Each row was made from one walk, in order. Every step used is in the known rows, and no mark comes twice. Write each row's walk.
Known rows:
kage, zapi, govel, pudilik, neki: [ 114   31 -144  -98  128 -102  -69  103  -69 -326  -13 -118  342  105
  -50  -42   -4   62 -273   75   63  110  129  -58 -144  -87   39  288
  158  -18   94    3 -181  -34   10   13  -11  -80   -4  247  -23 -339
   36   39   37   37  -62   97   54  -11   17  467 -102  -18   31 -170]
mazo, pudilik, neki, gomu, tebav, difes: [  -2 -237   26  -39 -131   -9    4  -34  -11 -235   -4   21   -4   25
 -101  -72   40  -45   81  -30  -15 -143  115 -123 -160  -55 -150   79
 -440 -100 -157  266 -172   76   18 -141  -28  -89  -26 -152  -35  -78
   32  -35 -164  -12  -38 -210  100   17   66   74  -67   -8 -121   50]
difes, kage, tebav, gomu, pudilik, mazo, dufabi, kene, rusi: [ -43  176   52   14    2  -18 -112  -43   98  208  104    8 -246  -21
  -68  165   50 -242  365  154   28   60  -63 -118   99  307 -146  -64
   -7  -20   62   -4  286   16  -20   62  -29  174  -67  -84   26  265
   14   49   57 -121   18  124 -196  -55  -65 -170   20  -41  -63  -13]
neki, gomu, pudilik, mazo: [  38   68  -54  -20  114    3   40  -86   16 -206  161 -118   18   69
   63   69  -87    3 -235  -35  -31 -201  -54  -71  155  131   29  219
 -218 -102  -17  176 -261  126  -29  -62   89 -128   71   30  -57  127
   32  154  144   32  130 -396  214   28  -10   22  -11  -10   45   85]
difes, kage, zapi, dufabi, rusi: [-103  -27   47   36  -99  101   27   29  -92  148  -91   32  -32   38
   71   26  -90  117 -132   38   10 -212  -90  331   12   93  -65 -265
  290   48   84  -76  257 -114   -6   98   -7   -8   48   60   47   13
  -51 -103  -80   49  -22  -19  -88  -41  -64  123  -27   63    6    4]
mazo, pudilik, neki, gomu, tebav, kage, zapi, kene, zefil: [ -12 -160 -104   95 -256  -89  257   73  -50 -224   30   12  311  -82
   -8 -107    0  -79   51   37  -49  345  -35   59  -13 -219  -94   75
 -277  -28 -127  -43 -149 -264   28 -112  -39   36   -8   84 -105 -178
   42   94 -180   52 -110 -185 -161  -35   45   66   44  -10 -165 -219]
zefil, dufabi, zapi, mazo, pudilik, neki, gomu, tebav, kage, difes: [  -2  -61   -6  -38   35   10 -238    2   -6 -308  203   14 -237   76
  -58   76   59   59  126  -80  -26    9  -89 -209 -150   34  -57  -69
 -182  -69  123  274  -82  -52  -27 -204   59  -37    3 -118  -59 -159
   81   29  -49   -2   29  358  153   86   94   31    5  -26 -232   39]
difes, kage, zapi, dufabi, rusi, tebav, neki, gomu, mazo, pudilik: [ -52 -137  -22   48 -209  145   21  -66   62  -20   80  -17   -2  -87
  164   78   31  -62  -50    4   -7   19 -198   89  -19 -140   29  -91
  275  -68  -87  137  -21 -151   23  -22   13   55  -21 -116  -66  -62
   34   76   25   45   45   65  114   14  -78  -16  109   56 -201  -46]
govel, zapi, mazo, dufabi, kene, zefil, rusi, kage: [  18   -6   62  113  146   55   74  -75   13  121  -54  101 -255   44
  -49  -12   58 -158  138    1  -42  266  -37   15  -10  -18   21   84
  -76   39  -69 -126  149   23  -35   22   40   35  -16  -76  126  386
  -56  -48  266  -33  104 -117 -159   11  164 -175  -50  -55  115   93]
mazo, gomu, tebav, neki: [  -5 -223   49  -52    9   83 -235  -81   25  -45 -241  -69  144  142
   -3   26   75  109  191  114  -29 -150  152  -83  -41  -39   63  -35
   58   -1  294  -13  -74   90  -66  -90  -17  -37   13   -7   82  -68
  -20  -49 -171  -85  -74  132   31   45   56   45  -37    5  -69   79]
difes, kage, rusi, tebav, neki: [ -11  -57    8  -71 -190  181 -205 -112   19   44 -186 -173  153  -52
  -53   -9  -83   81  366   71  -57  -27  177 -120   44   24   96   -5
  326   58   10    4  189   18 -115   16   99  -24  -69  -41   72  -48
  -13  -63   -7  -31  -10  275   54   60   33   43 -187   30   21  188]
rusi, tebav, neki, gomu, mazo: [  52  -32  -41    8   -6  198   76  -95   70   56  176 -135 -163  -53
   72   41   46   28 -173 -121   -1 -198   72  -19   64  -62   98  133
  218  -91   41   58 -158   11 -118   71   69  -78   39 -136   62  -79
   26    3  -22  -17  -32  101  161  -24  -11 -163    5   49  -66   83]
kage, rusi, zefil, dufabi, kene: [ -84  235  -11  -73   87  -34   62  150   46  330 -130  -14 -133  -74
 -250  -95  -75  -94  -59  -11  -51 -248   46   43  103   70   69  -43
 -219  170  -66 -188  145  210   42   20   -3   65  -56   98   78   90
  -34   32 -178  -66  -12  203 -106   55 -126 -270  -67  -12  142  118]
neki, gomu, mazo, dufabi: [ 128  -70   43   52   84   61  259  -36   15  142  197    9 -160  -59
  184   69   39  -47 -120 -125  -18  -98   29   29  -36   78  -63  -98
  391  -28  -89    1  -15    6  -56   64   85    1  -57  -93   67   36
   19  -71   89  -67  -53 -125   54  -46  -56 -141  210  -11 -105   17]
pudilik, neki, gomu, mazo, dufabi, kene, rusi, tebav, kage: [  37  -37    1  -21  -63  213   55  -74  107   98  172   -7 -123 -231
   66   21   57  -29  388    4   26   89  118 -176   19   37  -36  123
   -7  -61    2  -12   18   88  -65   -1  -74  111 -140 -298  -53 -167
   23 -183  113  -25   13  119    1  -15  -81 -142  -93  -53 -143  107]
dufabi, rusi, kage, difes: [ -45   92  104   25    5  149 -304 -135 -200 -138    3   34 -518   92
 -112  -55   -2   63   94  -66 -112  -17  -43 -115 -171  238 -129  -69
  116  -29   79  200  208  -41 -113   24  168  -71   29 -129  132   99
    5  -40   73   24   58  389   -4   40  134 -142  -59   48   78  182]
zapi, dufabi, rusi, zefil, kene, govel: [ -61  166   81  -10  -98 -249 -261   50  -20   64  -93   -2  -43 -167
    4 -197    8  -79 -154  -26  -16 -146   86  -18   27  -93   47   76
  213   91  149 -211  103   -8  -17  142    6   -7   50   47   97  139
  -52  -84  -82  -41 -128  189 -195  -42    3  -49  -85   12   71  -14]
rusi, zefil, kene, dufabi, zapi, mazo, pudilik, neki, gomu, tebav: [  28 -190  -96  -13  201 -223  -17   51   76  -28  -84   25  -46   68
 -115   31   30   45  -82  -39   34  -53   -8  -20  -38  -33   67   56
 -124  -45  157 -116 -364   -4   65 -173  -32  -45   15   23    5 -103
   41   34  -53  -30   10 -203   36   -4    4   97   20    3   -7  -33]
zefil, rusi, kage, zapi: [ -53   67   16   64  -72  228   54  -17  -86  -26 -152   59  -26  118
   63  -28   -2   68  220  -77  -69   85   55   55 -142   34  -27 -138
  333   14  -48 -186   81 -121   42  135   39   46   59  188   41  153
  -16  -52   87   93   53   87  148  -34   47    4  -51   -6  115  -67]
zefil, dufabi, rusi, kage: [  -2  -43   86   48   83  153  -41  -67  -88  124 -161   83 -363   44
 -130   -4  -49 -205  129   -2  -67 -133  -21   68   67  -55   -3   36
  124   77  102 -130  116   85   17   -6   99    5   60  -16   92  242
  -85 -150  254   64   90  223 -184   40   46  -86  -90  -33  217  164]
difes, kage, zapi, mazo: [  23   68   -7   91  -37   86   40   49   55  -69   12    4  228  133
   85  145  -23  308  -39  -70  -30  224 -127  132  -37   -6  105  -27
   50    7 -126  119   93 -105   -9  -23   12  -89   88   21  -39   65
  -53   16  -63   52   43 -102  117  -64  -52  -70  109   72   56 -125]
zapi, govel, pudilik, mazo, gomu, tebav, kage, rusi, zefil, kene: [-105  129  -19 -164  250  -90 -260  -69  102  -51  -42   89   20   16
 -103 -158  -44  106  -21   46  -34   91   17 -105  -17   83  107  100
 -457   58  233 -145  -90   66  134   41 -159   92    4 -171 -106  -51
  -83  120  -35  -22  116  -51  166   31  -26  -88  -44   -3  245   65]
pudilik, mazo, dufabi, rusi, zefil: [ -53 -107  -10  -16  -23   77    7  138  -68  129 -257   73  -52   -5
   21  -63 -120  -20  -70   51  -70  -99   75   44   69    7   50  -25
  485   98 -216  -87  175  138   81   43  -62  -52    4  -29   53  190
  -53  -17  261  -60   32 -303  -45   17 -160   39  -91  118  252  277]
kene, rusi, zefil, dufabi, zapi: [  52   49   -2  -45   31   57  123  278  -17  112 -120   51 -312   48
 -174   92  -69  -95   -2   84  -49 -183   10  118  166 -207  150 -159
  559  143 -146 -107   36   83  107    6  -40   41  -39  244   51  284
   -7  -96  197   17   -9  334   33   59  -86  179  -92  -12  144  124]
zapi, kene, govel, pudilik, neki, gomu, mazo, dufabi, rusi: [  33 -106  -13   49   70  -23  -45   -3  -25  196   68   -3  -15  -67
   86    0   60 -351 -147   23   87 -133  -58   94   50   -6  -23  116
  428  -43   90 -105   69  -75  -64   88   49   61   32  -72   43  -89
  -16  -38  -13  -50  -88 -134 -185  -18   10  104   78   43 -115   -9]
mazo, dufabi, kene, zefil, rusi, tebav: [  37   20   -6    8 -136   20  202  -32  -36  239 -165   -9 -287 -258
 -142    1  -46  -88  214   -6  -71   58   -7  -53    9  142  -86   72
  405   21 -164 -246  162  103 -171   66   81   53 -151   30  109  239
  -29  -29  166  -72 -134 -137 -123   33  -26 -156 -104   -3   16  220]
kene, rusi, tebav, neki, gomu, pudilik, mazo, dufabi, zapi, govel: [ 158   37   15  -63  200  -22   90   78    7 -181   49    5 -232  199
    4  192   94  156    3  -21   76    9  -83    3  211   46   51 -110
  185    5  -15  131   63  136 -111   52   42   44  -38  -34   64   25
   87  -66  271   12   32  -19  141  -11   95  368   12    5   38  115]
tebav, gomu, pudilik, mazo, dufabi, kene, govel: [   5  184  112   29  -55 -239 -223  -17    3   71   38  -43   77 -117
   85  -11  100 -181  -11  -64   41  -75   21 -163   91   69  -28   41
  148   16   45  -19   60  125  -97   83   66   36   -4   14  112  120
   68  -16 -174 -102 -119   79 -196   -7   18 -157  -48  -42 -129  -45]
kage, zapi, mazo, pudilik, neki: [ 108  -32 -162  -13   45  -75  -21  102   31 -228   -3 -102  474   41
   18  -60   32  -98 -110   55  -14  127   45  -24 -189 -138  138  289
  194  -36  -44   41 -227  -67   48 -126   34 -105  -42  156   -6 -124
   28   73   -5   -4   -1 -303   33   -6  -80  346   43   11  -29 -153]
tebav, gomu, pudilik, mazo: [   4   72  -13  -43  120  -25 -101 -110   12 -231   69  -90  101   84
   24  143  -81   16 -145   13  -35 -115  -53 -107  160  128   43  213
  -59  -63   66  156 -195  121  -10  -19   42 -143   68   12  -50  195
   26  196   77   -3   92 -256  179   52  -41   55 -100  -14   72   92]
dufabi, kene, zapi, mazo: [  59  159  -11   40  180   62  -42   -7  -13  176  -28   20   28   88
   28   61   68  331 -215   25    4   60  -73  118  -18   78  145   61
 -466    7   20   35  -12   64  -65   25  -61 -106   68  -47  135  120
  -95  -19 -246   28    3 -220   57  -23  -28 -165  129   50  134  -48]
zapi, dufabi, kene, zefil, rusi: [ -84   53  -19   20  -64 -124  120   67  -28  193  -11  -37 -134  -81
 -130 -123  -27 -215  -34   59  -36  -65 -102  140   28   77  -87   78
   24   19  -79 -209  212   -6  -77  128   51   38  -41  177  144  399
  -37   67   12  -99  -99 -374 -238   12   47 -112  -77  -20  -59   73]
gomu, pudilik, mazo, dufabi, kene: [  -2  193   35  -29  173  -47   64  -11   36  204   81  -35  -17  -51
  -24  -14   33   77 -115  -17   -9  -90   -2   17   79  216  -27 -106
 -268   15   -9   25  107  267  -52    7   34   10 -114 -131    9   27
   -5   -4 -138 -130   21 -275 -100   38  -92 -269   39   -4   -3   43]
kage, rusi, zefil, kene, govel, pudilik, neki, gomu, mazo, dufabi: [ 117   -6  -37  -15  114  -76  108  -17   92  109  214  -38   25 -109
  169  -54   25 -204 -132  -82   25   37  113  -75  -53   54   17   46
  419   -2   -4 -144  -37  -81    4   93   29   70  -32  -83   28  -79
   45   22   59 -101  -31   14   57  -27  -15    1  153  -23  -74  -42]
tebav, neki, gomu, pudilik, mazo, dufabi, kene, rusi, kage, zapi: [  -4  115   10   75  -43  226  119  -64   38  -19   -1   28  -28   94
  183   21   37  112  298  -17    5  150  105   20   29   78   -4 -264
   77  -22   27 -129  129 -154   22   94  -25  114   58   46  -49   -8
   76    5   45   50  139  209  136  -52   70   25   64  -30   15 -128]
kage, zapi, govel, pudilik, mazo, dufabi, kene: [  13  253   -7  -35  152  -69    5   22   14  111   92   51  -40   -5
   16   11   49  132 -166  -26   54    9  -33   44   12  204  -52 -251
 -264   22  -57  -40  116  202  -28   64  -32   73  -75  -26  -46 -128
   23   33 -118  -76   -2 -219  -66    5  -44 -147   31   -5   10  -81]
govel, pudilik, neki, gomu, tebav, difes, kage, rusi, zefil, kene: [-156   55  -13 -147  108 -118 -144  -39   81   35  -31  -10  156  -78
 -172 -248 -105   96    4    8  -19   48  130  -78  -35  -65   79  107
 -445   37  122  -46  -36  -54  179   39 -117   -6  -15 -124 -146 -129
  -71   83  -84  -17   99  101  111   14  -19  -82  -71    5  206   23]
rusi, zefil, dufabi, kene: [ -80  213   15  -56   72  -42  113  174   29  305 -141   -1 -160  -95
 -241  -73  -50    2 -121  -15  -42 -253   46   61  119  -40   67  -55
 -242  157  -51 -142  116  256   43    4  -28   10  -54  102   31   73
  -51   -6 -135  -59  -46  258 -145   51 -150 -303  -55  -10  136   99]
zapi, govel, pudilik, mazo, dufabi, rusi: [  26  -34   14    1  115  -27 -150  -21  -84   59  -47  103 -157   39
   72   63  -37 -161 -140   81   48 -138 -137  115   72   99  -66  -76
  298    0   24  -51  184   70  -42   65   43   37   24  -15   10   84
  -42    0  177  -29   -7 -392 -160   19   -1  161    1   43   34   83]
pudilik, mazo, gomu, tebav, difes, kage: [ -90 -163  139   -8 -205  166   67 -132   56 -176   70  -14  106  100
   30   46  -28   31  325   30  -66  118  -96  -31  -86    2 -121  -16
 -508  -80 -155  527   50  168   95 -186  -46  -40   16 -266 -207   92
  -76 -115  -12   16   37  -22   33   -9  -11 -195  -40    0   -3   81]
kage, zapi, kene, rusi, tebav, neki, gomu: [  -6  -24  -13   31 -129  102   50  -43  -17  127  -18  -42  -20  -91
   17   -1   -7   70  204  -52   76 -225  145  -51   94  -28   34  -64
   25  -39  -72 -100 -117 -154  -83  102   -5   -4   -1  166   15 -221
   75   20   35  108   -4  158  173  -74   73   36   52  -12  -44   25]
zapi, kene, dufabi, rusi, kage, tebav: [  35  -16  -69   22 -108   26 -234  -35 -102   13  -41   35 -309  151
 -284  141   39 -335  234    4  -42   -3   66 -181 -121  259 -188   15
  116   61  124  -98  -49   64  -55 -113  166   18   37  -51  192  156
  -84  -92   88    7  -74  167 -266   20   17 -167 -130   39  118   44]
pudilik, neki, gomu, tebav, difes, kage: [-102 -211  111  -11 -197   90   97  -68   18 -142   71  -79  197   50
  -29  -15  -42   70  269  -31  -23   62    3  -33  -68 -118 -122   34
 -466  -80 -137  494   40   76   99 -160   -4  -98    1 -196 -180  -54
  -42 -151  -11   28   15   74  -10  -30    6 -109  -81   -6  -42   35]
zefil, dufabi, kene, zapi: [ -39  205   45  -17   64  138  129   -9 -117  305 -147   29 -102  -20
   40  -53   20  188  -65   87  -13 -158   37  138  -21  -48   42 -173
 -526   72  122  -68    0   81   47   69  -82    9   42  186   68   84
  -95 -103 -313   96  -97  310   -8   14  -55 -173   86  -53  107  -85]

Which walk is each row?
[  56   33  -68  -26   70 -212   -6   35  -51   44  212  -99  155 -103
    7 -105  -12  -53 -338  -78  154 -278  135  -61  -25  -10    2  147
 -140  -61   16  -50 -361  -54  -10   42  -21  -79   -6  262   57 -357
  118   32    5   67  -14  -11   37  -59   47  133   10  -78  -83 -103]
zapi, dufabi, kene, govel, pudilik, neki, gomu
[   6  -98  -14   97 -315    8   75   51   59 -155  -83  112   88  -86
   42   92  -31  -94  109   75  -58  308 -290   92  -24 -249   29  -30
   79   14 -301  149  132 -168   42 -150   -1   47   -7  -26 -134  158
  -19  135    7   62   11  -45  -39   49  -56   26  141   47 -133  -91]
kene, zefil, dufabi, rusi, tebav, difes, kage, zapi, mazo, pudilik
[ -11 -201   32   61   14   44   74    5   18  137  -33   75  117   58
  121   46   10  -49   95  -24   75  -37  -58  164    3  -14  -32 -137
  144  -39   22   42  173  -74    6  -45    1   -7   57 -124  -47  -51
  -23  -71  -32  -29   -3 -311 -111  -38    0  121  105   59  -66   11]
pudilik, neki, gomu, tebav, difes, kage, zapi, mazo, dufabi, rusi
[  -1   11  -33  -15  -97 -112  105   28  -13  -40  252  -90  291  -76
   84 -112  -16   16 -173  -93  165 -132  129  -23  -54  -90  -29   20
 -293  -79  -83  118 -260 -117   53   24  -72  -60   22  190  -84 -415
  123   12  -68  105    4  121   93  -73   63  132   22  -68 -131 -168]
tebav, difes, kage, zapi, dufabi, kene, govel, pudilik, neki, gomu
[ -13   27   36  -83  192  -71 -225  -29 -107  -68  -94  132 -113   59
   31   98   25  247 -334  121  100  183 -117   13   32  -90   11   19
  -25   30  184  -21   58  -81   45  212 -176   40   68   -6  -25 -116
  -50  103   25   69  -34  374  101   32   26  142   24   20  102  -82]
tebav, gomu, mazo, dufabi, rusi, zefil, kene, zapi, govel, pudilik
[  35    6  -26   45 -167 -115  176  -16   -7   -9  129  -34   29  -87
  -16  -74   -7  -52   -7   15  -22  227   60  -47  148  -60  -83 -125
 -255   13   -3    2   52    4  -65  -92   53    0  -29  -52   31   63
   61   83  -30  -98  -38 -117 -338   37   55 -234   -3  -20  -85  -32]
rusi, kage, tebav, neki, gomu, pudilik, mazo, dufabi, kene, zefil
[  36  -75  -99   40   85  -42   88    9   -2  -15  122  -25  216   22
   64  -81   23 -169  -17 -120   85 -109   16  -45  -87  -96   84  182
  -34  -98 -102  -18 -369 -137   69  -20   31  -60   25  232   19 -112
   93   93  201  112  117 -335  164  -61   46  164  117  -50  -13  -66]
zefil, rusi, kage, zapi, mazo, pudilik, neki, gomu
[  42   30  -10  -18  -89 -187 -261  149  -81  -88  -68   -3  -48  -75
 -153   73  -19 -188 -231  120   27   49  -44 -107   61 -144    3  193
  305   82 -117 -107  -35  -35    6   59  -47   62   15  210   -7  -44
  -16   42   38   39 -107  517  -25   75   56  115 -101  -17  -31  -82]
rusi, zefil, dufabi, zapi, kene, govel, pudilik
[ -69 -236   80    0 -161   60   48  -19   68 -174  115  -40  224   92
  -29   57    7   60  234   -9   -1  171 -122    2  -40 -192  -30    0
 -418  -89 -203  550    0   59  127 -217  -32  -79  -15 -246 -196  -20
  -23 -109   15   28   76  -47   34    5    5  -33  -32   17  -73   10]
dufabi, zapi, mazo, pudilik, neki, gomu, tebav, difes, kage
[  10 -133  -38   28  230 -232 -182  -51   79  -72  -66   32   15   30
  -24   47  106  -35 -172  -72   60  -94   22 -124  -97  -90   42  148
 -285  -78  267  -90 -398  -48    7 -170  -12  -39   44   33   19 -164
   28   45 -118  -18  -24 -115   40  -51   97   94    8  -53 -102 -131]
zefil, kene, govel, zapi, mazo, pudilik, neki, gomu, tebav
[ 100   29   -3   44  -56  -55   55  -36   18  -89  165   15  108  -32
  203  126  -29 -131   38   21   10  173  -51  -37  -38  131 -116 -158
  176   -5 -191    6   69   10   22  -17   21   62   -8   43 -174  -23
    3   17  165  -23  -26 -148   -7  -10   14   57  102  -44  -70 -131]
difes, kage, zapi, kene, govel, pudilik, mazo, dufabi
[  -5  -81  -27   67 -147   55 -191   19   14 -109 -107  125  108  -57
   71   99   28   25   62   51  -39  206 -234    9  -76 -112   68   32
  224  -14 -174   54   12 -113    7  -75  -15   44  -47  -72  -34   49
  -17   85   13   60   64 -229   84   45  -95   27   87   67 -111  -56]
dufabi, rusi, tebav, kage, zapi, mazo, pudilik
[  12  172   36   21  101  -30   33   17  -69 -214 -140  130 -174  219
   19  -21   54  232   18  -71   21  153  -96  156  -24    6   -7 -119
  -66   65  128  -54  145  -60  -31  139   54   60   90   65   36    0
  -14  -73  -11  126  -13  187  -21  -76   95  149   31   26  157 -119]
zefil, kene, dufabi, rusi, kage, zapi, govel
[  47  -55 -109 -126   90 -151 -288   10   52 -188  -10 -107  426  -27
  -19 -161   18 -222  -11  129   44  141  200 -244 -168  -55   88  420
   94  -16  240 -122 -279  -24   73  -59 -102   40  -10   64  -23 -295
   23   28  -64  -45  -33  161   14   32   20  285 -134  -60  -19  -91]
mazo, gomu, tebav, kage, rusi, zefil, kene, govel, pudilik, neki
[ -18   11   22   86  -26  226  142  -68  -68  -47  -66   84   16  110
  204   23  -25  118  106  -98  -13   60   26   92    2   31  -19 -238
  243  -20   22  -93   25 -144   45   68   25   38  101   60  -41  -13
   38  -17   81  115  130   21  155  -30   33   57   56   10   74  -72]
neki, gomu, pudilik, mazo, dufabi, rusi, kage, zapi
[-119  145   28  -45  140  -70  -51   58   34  195 -169  116   36  -92
  -43 -174  -54  256 -123  -11  -31   13   55  138   42 -131  157  -94
   10  102  163 -235  156  -54  106  136 -100  -32   10  -72  -83   45
 -130   31  -59  -31   25  -49  -13  -15 -115 -130   69   78  254    3]
kage, zapi, mazo, dufabi, rusi, zefil, kene
[  -7 -108  -12    5 -174   22  312   37   30 -155  118  -43  168   68
  124   62  -47  260  -85  -58   12  -35   32  189 -167  106 -139 -333
 -151    2  -66   70  -20 -138   67  -69  -74  -47    0   56  -80 -222
   58  -61 -112   58   -2   85  172  -66  -19  234   56  -33 -131 -149]
mazo, pudilik, neki, gomu, tebav, difes, kage, zapi, dufabi
[   8 -180   44    0    9   -8  258   14   -1   15  -36 -156  143  -11
  -36   71    7  114   44    0   11  -13  -13  -22  286 -109   51  161
  128  -26   59   77  -11 -101 -117   23   86  -36  -53  -19   37   24
   53   61   21    3   24  188  165   81   77   76  100   -1 -159  121]
mazo, dufabi, zapi, kene, zefil, rusi, tebav, neki, gomu, pudilik
[  -6   39  -34   40 -176  -61  254   12   24  -55  110   49   42  -77
   64  -89  -14  115 -108   55  -38  205  -32  148   11   45  -95 -213
 -419    7   13  -79  -23   -3  -27  -86 -124   58  -18  -26  -23  -38
   49   47 -269  -57  -79 -239 -227  -12  -11 -164  -15  -30 -119 -104]
pudilik, mazo, gomu, tebav, kage, zapi, dufabi, kene, zefil
